Here is a tiny trained network, its code and every weight. The questions are about switching its units off for an input and a class, where a switched-off unit gives its printed mean instead of its output.

import numpy as np


def w(rows, s, z=0):
    codes = np.array(rows[::2]) - 128.0
    scale = np.full(codes.shape[1], s)
    scale[-1] = z or s
    return codes * scale


def norm(h):
    return h / np.sqrt((h * h).mean(-1, keepdims=True) + 1e-5)


def f(y):
    return np.maximum(y, 0)


def log_softmax(a):
    a = a - a.max(-1, keepdims=True)
    return a - np.log(np.exp(a).sum(-1, keepdims=True))


def net(x, mask):
    res = np.array(x, float).reshape(1, 2) / 4 @ E
    u = 0
    for l in range(3):
        y = f(norm(res) @ A[l][:, :-1].T + A[l][:, -1])
        res = res + np.where(mask[u : u + 12], y, B[l][:, -1]) @ B[l][:, :-1]
        u += 12
    return log_softmax(norm(res)[-1] @ U[:, :-1].T + U[:, -1])


A, B = {}, {}
E = w([
[133,197,180,246],'x0',
[107,124,254,48],'x1',
],0.0041)
A[0] = w([
[71,66,146,159,102],'L0N1',
[115,73,147,155,62],'L0N2',
[100,138,136,163,167],'L0N3',
[105,132,199,177,66],'L0N4',
[142,99,149,160,25],'L0N5',
[161,172,215,14,252],'L0N6',
[65,153,125,17,65],'L0N7',
[51,116,62,147,96],'L0N8',
[208,135,29,201,112],'L0N9',
[77,120,239,90,198],'L0N10',
[87,131,217,176,70],'L0N11',
[200,189,70,253,77],'L0N12',
],0.0025,0.0022)
B[0] = w([
[134,115,125,134,128],'L0N1',
[118,97,134,133,128],'L0N2',
[90,98,97,111,165],'L0N3',
[86,120,82,127,150],'L0N4',
[124,151,120,130,128],'L0N5',
[193,116,26,167,251],'L0N6',
[132,115,103,230,158],'L0N7',
[140,175,129,109,147],'L0N8',
[73,222,135,84,197],'L0N9',
[185,194,52,147,225],'L0N10',
[105,155,74,111,158],'L0N11',
[20,98,138,4,199],'L0N12',
],0.0028,0.003)
A[1] = w([
[147,132,247,83,45],'L1N1',
[144,137,213,37,171],'L1N2',
[143,125,116,137,40],'L1N3',
[194,114,126,185,70],'L1N4',
[102,110,117,144,111],'L1N5',
[39,130,127,86,132],'L1N6',
[147,86,97,164,94],'L1N7',
[51,131,130,98,128],'L1N8',
[142,101,90,74,73],'L1N9',
[107,115,151,145,8],'L1N10',
[165,111,255,92,31],'L1N11',
[133,198,118,174,162],'L1N12',
],0.0059,0.0018)
B[1] = w([
[73,191,53,163,201],'L1N1',
[86,173,3,176,237],'L1N2',
[122,114,135,122,128],'L1N3',
[126,79,128,88,152],'L1N4',
[144,175,139,98,142],'L1N5',
[194,88,130,116,171],'L1N6',
[105,196,139,82,156],'L1N7',
[190,105,117,145,158],'L1N8',
[192,108,184,137,206],'L1N9',
[148,116,149,125,128],'L1N10',
[55,219,39,156,198],'L1N11',
[186,56,143,79,251],'L1N12',
],0.0045,0.0032)
A[2] = w([
[178,142,118,116,178],'L2N1',
[111,168,239,213,92],'L2N2',
[2,179,124,77,64],'L2N3',
[115,182,129,236,146],'L2N4',
[78,152,138,101,104],'L2N5',
[162,132,108,156,127],'L2N6',
[113,154,215,193,99],'L2N7',
[85,138,196,149,4],'L2N8',
[34,168,52,154,94],'L2N9',
[131,186,192,214,167],'L2N10',
[76,133,186,184,93],'L2N11',
[192,129,71,123,183],'L2N12',
],0.0059,0.0026)
B[2] = w([
[85,132,177,166,193],'L2N1',
[191,13,111,60,188],'L2N2',
[138,173,86,212,161],'L2N3',
[123,98,115,56,237],'L2N4',
[156,146,95,199,138],'L2N5',
[107,141,151,110,171],'L2N6',
[177,64,120,86,172],'L2N7',
[93,121,73,125,132],'L2N8',
[123,254,87,166,222],'L2N9',
[127,55,130,47,213],'L2N10',
[161,83,117,89,155],'L2N11',
[103,147,187,165,254],'L2N12',
],0.0051,0.0045)
U = w([
[107,206,57,154,210],'0',
[156,30,105,52,127],'1',
[122,135,248,180,4],'2',
],0.015,0.0021)

Each question gives the input, the list of numbers given to net, and the class t.
The units are the neurons (one row each of A and B). Each row of codes is followed by its name. A weight is (code - 128) times the scale printed after its matrix; where a second scale follows, it is the last column's (A, B and U).
mask holds one flag per neuron, layer by layer. A switched-off neuron (its flag False) gives its mean, the last column of its row in B, instead of its output. The means were averaged over made-up inputs and are rounded, as every weight is.
A unit's drop is (log p(t) with every unit on - log p(t) with that unit switched off) / (log p(t) with every unit on - log p(t) with every unit switched off).
most important unit: the unit with the biggest drop
k most important neurons: the k neurons with the biggest drops, biggest first
k most important neurons of layer l: the k neurons of layer l with the biggest drops, biggest first
drop when u is switched off: that unit's drop, to one decimal
input [-6,8], class 0: most important unit : L1N2
input [2,3], class 2: 2 most important neurons : (L0N10 L0N6)
input [-1,3], class 2: 2 most important neurons : (L0N6 L0N10)
input [-3,-3], class 2: 2 most important neurons of layer 0 : (L0N6 L0N10)
input [5,-4], class 1: 2 most important neurons : (L1N2 L0N6)
input [3,-3], class 2: 2 most important neurons of layer 0 : (L0N6 L0N10)
input [-3,3], class 2: 4 most important neurons of layer 1 : (L1N9 L1N11 L1N1 L1N12)
input [7,6], class 1: 2 most important neurons of layer 2 : (L2N2 L2N10)
input [7,8], class 0: 2 most important neurons : (L1N11 L1N1)
input [3,0], class 2: 2 most important neurons : (L1N12 L0N12)
input [-4,5], class 0: drop when L1N2 is switched off : 0.1
input [0,-1], class 2: drop when L1N6 is switched off : 0.3
input [8,-6], class 1: drop when L1N2 is switched off : 0.4
input [-7,8], class 0: most important neuron : (L1N2)
